Below are the code and all the weights of a small trained network. Each question names an input and a class and asks about switching units off, where a switched-off unit gives its printed mean instead of its output.

import numpy as np


def w(rows, s, z=0):
    codes = np.array(rows[::2]) - 128.0
    scale = np.full(codes.shape[1], s)
    scale[-1] = z or s
    return codes * scale


def f(y):
    return np.maximum(y, 0)


def log_softmax(a):
    a = a - a.max(-1, keepdims=True)
    return a - np.log(np.exp(a).sum(-1, keepdims=True))


def net(x, mask):
    res = np.array(x, float).reshape(1, 4) / 4 @ E
    y = f(res @ A[0][:, :-1].T + A[0][:, -1])
    res = res + np.where(mask, y, B[0][:, -1]) @ B[0][:, :-1]
    return log_softmax(res[-1] @ U[:, :-1].T + U[:, -1])


A, B = {}, {}
E = w([
[23,150,181,78,119,112,56,87],'x0',
[147,114,248,105,77,175,152,194],'x1',
[134,117,131,162,133,41,62,210],'x2',
[187,159,116,22,160,115,126,150],'x3',
],0.011)
A[0] = w([
[124,121,216,130,113,167,159,178,108],'n1',
[79,135,162,79,130,123,84,109,68],'n2',
[139,122,169,129,127,155,113,158,168],'n3',
[144,113,176,119,119,121,136,132,83],'n4',
[195,106,115,163,118,158,167,174,118],'n5',
[129,138,31,101,153,95,108,95,133],'n6',
[137,131,125,52,126,130,142,149,166],'n7',
[109,121,144,160,114,143,157,99,119],'n8',
[155,138,145,141,111,101,88,173,92],'n9',
[76,112,179,248,110,166,145,141,126],'n10',
[161,131,106,143,103,140,143,126,110],'n11',
[128,121,181,115,107,161,143,165,98],'n12',
[132,137,133,83,124,230,194,57,95],'n13',
[141,135,155,113,110,151,125,159,92],'n14',
[153,142,194,101,129,148,148,160,134],'n15',
[182,128,120,151,129,130,160,140,83],'n16',
[133,131,152,145,136,63,102,232,102],'n17',
[54,124,180,76,120,111,91,103,135],'n18',
[110,126,70,135,129,121,132,82,78],'n19',
[145,124,124,42,135,128,131,164,115],'n20',
[165,125,158,70,133,130,123,144,150],'n21',
[190,133,104,163,146,126,172,154,117],'n22',
[118,121,95,149,132,82,91,156,98],'n23',
[132,121,123,127,119,123,126,143,250],'n24',
[172,135,111,41,145,108,128,135,70],'n25',
],0.017,0.013)
B[0] = w([
[92,92,78,135,116,129,144,74,232],'n1',
[92,110,101,141,88,184,134,188,184],'n2',
[115,140,118,136,181,123,141,95,201],'n3',
[121,103,110,141,98,133,146,114,158],'n4',
[76,157,115,115,142,154,135,175,234],'n5',
[109,121,81,147,147,113,153,65,249],'n6',
[164,156,130,144,129,107,105,145,210],'n7',
[161,133,137,132,123,114,103,145,172],'n8',
[131,79,161,119,107,140,125,121,182],'n9',
[220,155,98,150,86,107,83,159,249],'n10',
[99,137,125,119,126,140,125,140,166],'n11',
[109,94,91,133,110,127,148,98,195],'n12',
[138,59,222,104,144,112,124,134,254],'n13',
[132,96,85,124,82,143,133,103,166],'n14',
[113,126,99,149,146,115,154,84,213],'n15',
[109,108,106,122,80,159,131,176,180],'n16',
[137,65,199,109,127,123,133,128,238],'n17',
[77,164,123,104,155,157,143,189,227],'n18',
[128,75,81,135,98,129,151,104,186],'n19',
[182,130,107,140,81,125,106,151,198],'n20',
[162,160,115,133,143,111,93,126,204],'n21',
[77,153,124,121,130,159,120,161,223],'n22',
[140,63,147,120,101,143,134,120,182],'n23',
[136,220,165,99,252,82,146,97,235],'n24',
[182,97,108,167,45,138,100,176,196],'n25',
],0.033,0.015)
U = w([
[105,86,57,157,167,115,200,85,151],'0',
[68,140,108,96,167,194,158,219,116],'1',
[141,36,205,76,163,119,154,146,172],'2',
[193,141,90,171,123,108,102,170,134],'3',
[131,202,140,108,245,90,162,111,255],'4',
[113,132,175,112,74,128,151,117,61],'5',
[131,129,180,89,106,202,98,75,43],'6',
[115,166,172,144,133,134,168,83,64],'7',
],0.011,0.0051)

Each question gives the input, the list of numbers given to net, and the class t.
The units are the neurons (one row each of A and B). Each row of codes is followed by its name. A weight is (code - 128) times the scale printed after its matrix; where a second scale follows, it is the last column's (A, B and U).
mask holds one flag per neuron, in row order. A switched-off neuron (its flag False) gives its mean, the last column of its row in B, instead of its output. The means were averaged over made-up inputs and are rounded, as every weight is.
A unit's drop is (log p(t) with every unit on - log p(t) with that unit switched off) / (log p(t) with every unit on - log p(t) with every unit switched off).
The circuit of an input: a set's keep is (log p(t) with only the set's units on - log p(t) with every unit switched off) / (log p(t) with every unit on - log p(t) with every unit switched off). Starting from the 12 units with the biggest drops (on a tie, the unit counted first), units are removed one at a time, each time the one whose removal leaves the highest keep (on an exact tie, the one counted first), for as long as the keep stays at least 0.8.
units of the circuit, in order: the units of the circuit, biggest drop first
unit that matters most: the unit with the biggest drop
k most important neurons: the k neurons with the biggest drops, biggest first
drop of u: that unit's drop, to one decimal
input [-8,0,-8,1], class 1: unit that matters most	n5
input [-5,-5,8,7], class 2: 3 most important neurons	(n17; n10; n23)
input [3,-2,5,6], class 3: 2 most important neurons	(n13; n25)
input [4,4,4,-2], class 0: 3 most important neurons	(n13; n5; n1)
input [-1,6,5,-7], class 3: 4 most important neurons	(n10; n6; n13; n19)
input [-5,8,8,3], class 0: 3 most important neurons	(n1; n15; n13)
input [-3,-2,-2,0], class 4: 3 most important neurons	(n2; n18; n25)
input [6,0,6,1], class 1: 3 most important neurons	(n18; n13; n2)
input [5,-2,-2,5], class 1: 2 most important neurons	(n18; n10)
input [-6,1,7,4], class 2: 2 most important neurons	(n17; n18)
input [-2,8,-8,3], class 0: 4 most important neurons	(n1; n15; n12; n17)
input [-2,-4,-5,3], class 2: 3 most important neurons	(n13; n1; n15)
input [5,-4,-7,7], class 2: 2 most important neurons	(n13; n10)
input [-5,5,-7,-6], class 2: 2 most important neurons	(n13; n6)
input [7,-5,3,4], class 1: units of the circuit, in order	(n18)
input [-8,-7,6,8], class 1: 4 most important neurons	(n22; n10; n5; n16)
input [-5,-1,-1,-6], class 3: 2 most important neurons	(n10; n18)
input [-1,-3,-2,6], class 3: drop of n5	0.0
input [4,2,-4,-6], class 3: drop of n10	2.6
input [7,4,-1,4], class 1: drop of n18	3.7
input [2,-6,1,-8], class 3: drop of n10	1.8
input [4,-1,6,3], class 2: units of the circuit, in order	(n17)
